Here is a tiny trained network, its code and every weight. The questions are about switching its units off for an input and a class, where a switched-off unit gives its printed mean instead of its output.

import numpy as np


def w(rows, s, z=0):
    codes = np.array(rows[::2]) - 128.0
    scale = np.full(codes.shape[1], s)
    scale[-1] = z or s
    return codes * scale


def norm(h):
    return h / np.sqrt((h * h).mean(-1, keepdims=True) + 1e-5)


def f(y):
    return y / 2 * (1 + np.tanh(0.7978845608 * (y + 0.044715 * y**3)))


def log_softmax(a):
    a = a - a.max(-1, keepdims=True)
    return a - np.log(np.exp(a).sum(-1, keepdims=True))


def net(x, mask):
    res = np.array(x, float).reshape(1, 4) / 4 @ E
    u = 0
    for l in range(4):
        y = f(norm(res) @ A[l][:, :-1].T + A[l][:, -1])
        res = res + np.where(mask[u : u + 8], y, B[l][:, -1]) @ B[l][:, :-1]
        u += 8
    return log_softmax(norm(res)[-1] @ U[:, :-1].T + U[:, -1])


A, B = {}, {}
E = w([
[120,112,41,129,127,150,133,129],'x0',
[100,140,154,131,143,248,130,128],'x1',
[125,128,128,129,124,126,129,124],'x2',
[101,3,151,135,144,136,134,150],'x3',
],0.0046)
A[0] = w([
[125,156,101,124,119,59,129,114,148],'L0N1',
[111,167,102,123,132,143,132,133,36],'L0N2',
[121,118,9,133,122,148,141,140,252],'L0N3',
[133,106,99,137,123,103,133,133,59],'L0N4',
[130,202,102,135,131,82,131,141,161],'L0N5',
[112,94,108,133,125,40,138,141,69],'L0N6',
[94,107,118,128,134,89,129,120,77],'L0N7',
[113,221,114,132,129,150,134,131,56],'L0N8',
],0.014,0.002)
B[0] = w([
[41,75,152,120,136,216,156,168,226],'L0N1',
[215,198,253,174,101,238,75,49,158],'L0N2',
[127,25,21,113,137,161,82,21,254],'L0N3',
[66,176,116,75,220,5,88,171,157],'L0N4',
[15,73,159,138,151,180,157,145,237],'L0N5',
[255,163,132,175,81,106,96,74,249],'L0N6',
[163,98,129,116,126,67,129,185,165],'L0N7',
[223,165,54,119,107,11,135,130,237],'L0N8',
],0.008,0.0072)
A[1] = w([
[168,186,212,160,120,87,166,187,80],'L1N1',
[124,254,158,108,134,106,165,184,3],'L1N2',
[133,204,132,132,145,102,114,154,104],'L1N3',
[118,156,155,173,95,160,154,159,104],'L1N4',
[86,167,127,98,156,107,191,209,48],'L1N5',
[102,140,214,167,109,131,194,226,116],'L1N6',
[169,172,177,125,109,84,172,169,56],'L1N7',
[77,161,198,130,131,147,168,178,92],'L1N8',
],0.012,0.0013)
B[1] = w([
[2,138,129,142,44,106,99,150,234],'L1N1',
[122,91,127,20,123,79,193,65,164],'L1N2',
[100,114,161,121,131,134,176,53,150],'L1N3',
[148,92,149,122,142,99,120,72,165],'L1N4',
[182,133,147,182,159,161,98,159,153],'L1N5',
[242,159,143,128,196,97,145,114,254],'L1N6',
[66,126,179,139,21,132,137,134,203],'L1N7',
[200,145,143,182,203,112,211,153,219],'L1N8',
],0.011,0.0063)
A[2] = w([
[8,77,122,121,189,216,135,170,47],'L2N1',
[185,133,170,122,218,131,146,159,100],'L2N2',
[78,75,143,118,147,187,125,145,163],'L2N3',
[76,155,82,125,168,128,86,95,13],'L2N4',
[72,141,154,160,116,135,81,194,71],'L2N5',
[185,213,83,116,115,155,114,127,2],'L2N6',
[154,128,102,139,110,167,141,166,113],'L2N7',
[101,94,163,98,120,128,111,184,124],'L2N8',
],0.015,0.00098)
B[2] = w([
[1,90,112,151,179,207,81,149,197],'L2N1',
[153,140,151,156,175,136,204,134,254],'L2N2',
[76,199,143,154,175,118,141,150,168],'L2N3',
[171,183,204,133,102,95,143,168,165],'L2N4',
[163,151,163,209,98,120,102,183,167],'L2N5',
[157,146,95,101,127,191,90,78,153],'L2N6',
[104,139,146,145,130,61,125,72,128],'L2N7',
[166,161,144,134,96,131,117,115,147],'L2N8',
],0.018,0.0096)
A[3] = w([
[153,19,126,118,170,182,131,118,62],'L3N1',
[169,69,77,60,130,103,132,204,84],'L3N2',
[77,115,122,85,118,151,173,214,88],'L3N3',
[147,133,82,103,126,151,147,195,97],'L3N4',
[131,59,134,82,119,83,153,188,8],'L3N5',
[64,68,128,60,27,144,188,147,52],'L3N6',
[196,107,33,79,186,9,122,191,21],'L3N7',
[117,135,136,150,69,159,127,232,2],'L3N8',
],0.012,0.0016)
B[3] = w([
[143,210,187,124,96,105,172,166,217],'L3N1',
[120,78,74,149,135,70,102,100,146],'L3N2',
[146,145,113,148,118,137,99,6,165],'L3N3',
[108,149,165,185,109,72,97,19,108],'L3N4',
[148,170,107,134,127,145,90,64,128],'L3N5',
[83,119,161,63,110,72,189,82,221],'L3N6',
[114,49,102,38,186,96,94,215,255],'L3N7',
[164,131,99,160,89,175,115,218,228],'L3N8',
],0.013,0.004)
U = w([
[200,143,164,155,197,122,216,147,249],'0',
[5,133,117,146,173,181,94,131,182],'1',
[58,131,158,58,42,69,180,63,28],'2',
[216,170,80,99,91,180,88,46,24],'3',
[158,141,155,186,20,106,100,209,92],'4',
[152,55,72,65,151,57,72,175,80],'5',
],0.012,0.0013)

Each question gives the input, the list of numbers given to net, and the class t.
The units are the neurons (one row each of A and B). Each row of codes is followed by its name. A weight is (code - 128) times the scale printed after its matrix; where a second scale follows, it is the last column's (A, B and U).
mask holds one flag per neuron, layer by layer. A switched-off neuron (its flag False) gives its mean, the last column of its row in B, instead of its output. The means were averaged over made-up inputs and are rounded, as every weight is.
A unit's drop is (log p(t) with every unit on - log p(t) with that unit switched off) / (log p(t) with every unit on - log p(t) with every unit switched off).
most important unit: the unit with the biggest drop
k most important neurons: the k neurons with the biggest drops, biggest first
top k neurons in layer l: the k neurons of layer l with the biggest drops, biggest first
drop when u is switched off: that unit's drop, to one decimal
input [8,-5,-6,-1], class 1: 2 most important neurons : [L0N1 L0N8]
input [-3,5,1,-1], class 2: most important unit : L0N3
input [-8,-4,-6,3], class 4: 2 most important neurons : [L0N3 L2N5]
input [-8,4,-6,0], class 2: 4 most important neurons : [L0N5 L0N1 L0N3 L1N2]
input [-3,4,2,-7], class 2: 2 most important neurons : [L0N3 L0N8]
input [5,0,0,0], class 1: 4 most important neurons : [L0N6 L0N8 L1N6 L0N3]
input [-6,1,7,-2], class 2: 3 most important neurons : [L0N1 L0N3 L1N2]
input [2,2,4,4], class 1: 2 most important neurons : [L0N6 L0N8]
input [8,3,-6,-6], class 3: top 2 neurons in layer 0 : [L0N2 L0N8]
input [0,-8,4,7], class 4: 3 most important neurons : [L0N3 L1N6 L0N8]
input [1,4,0,-8], class 3: top 2 neurons in layer 0 : [L0N8 L0N4]
input [5,2,-6,-8], class 3: 2 most important neurons : [L0N8 L0N2]
input [-2,0,5,5], class 4: 3 most important neurons : [L0N1 L0N3 L0N5]
input [-8,1,1,-8], class 2: most important unit : L0N8
input [-4,-3,7,1], class 4: top 2 neurons in layer 0 : [L0N6 L0N3]
input [0,4,-8,-7], class 2: top 2 neurons in layer 0 : [L0N3 L0N8]
input [5,0,-6,3], class 5: top 2 neurons in layer 0 : [L0N1 L0N5]
input [3,2,0,1], class 1: drop when L0N6 is switched off : 2.2
input [-8,-8,3,5], class 4: drop when L0N2 is switched off : 0.0
input [5,3,3,-2], class 3: most important unit : L0N2
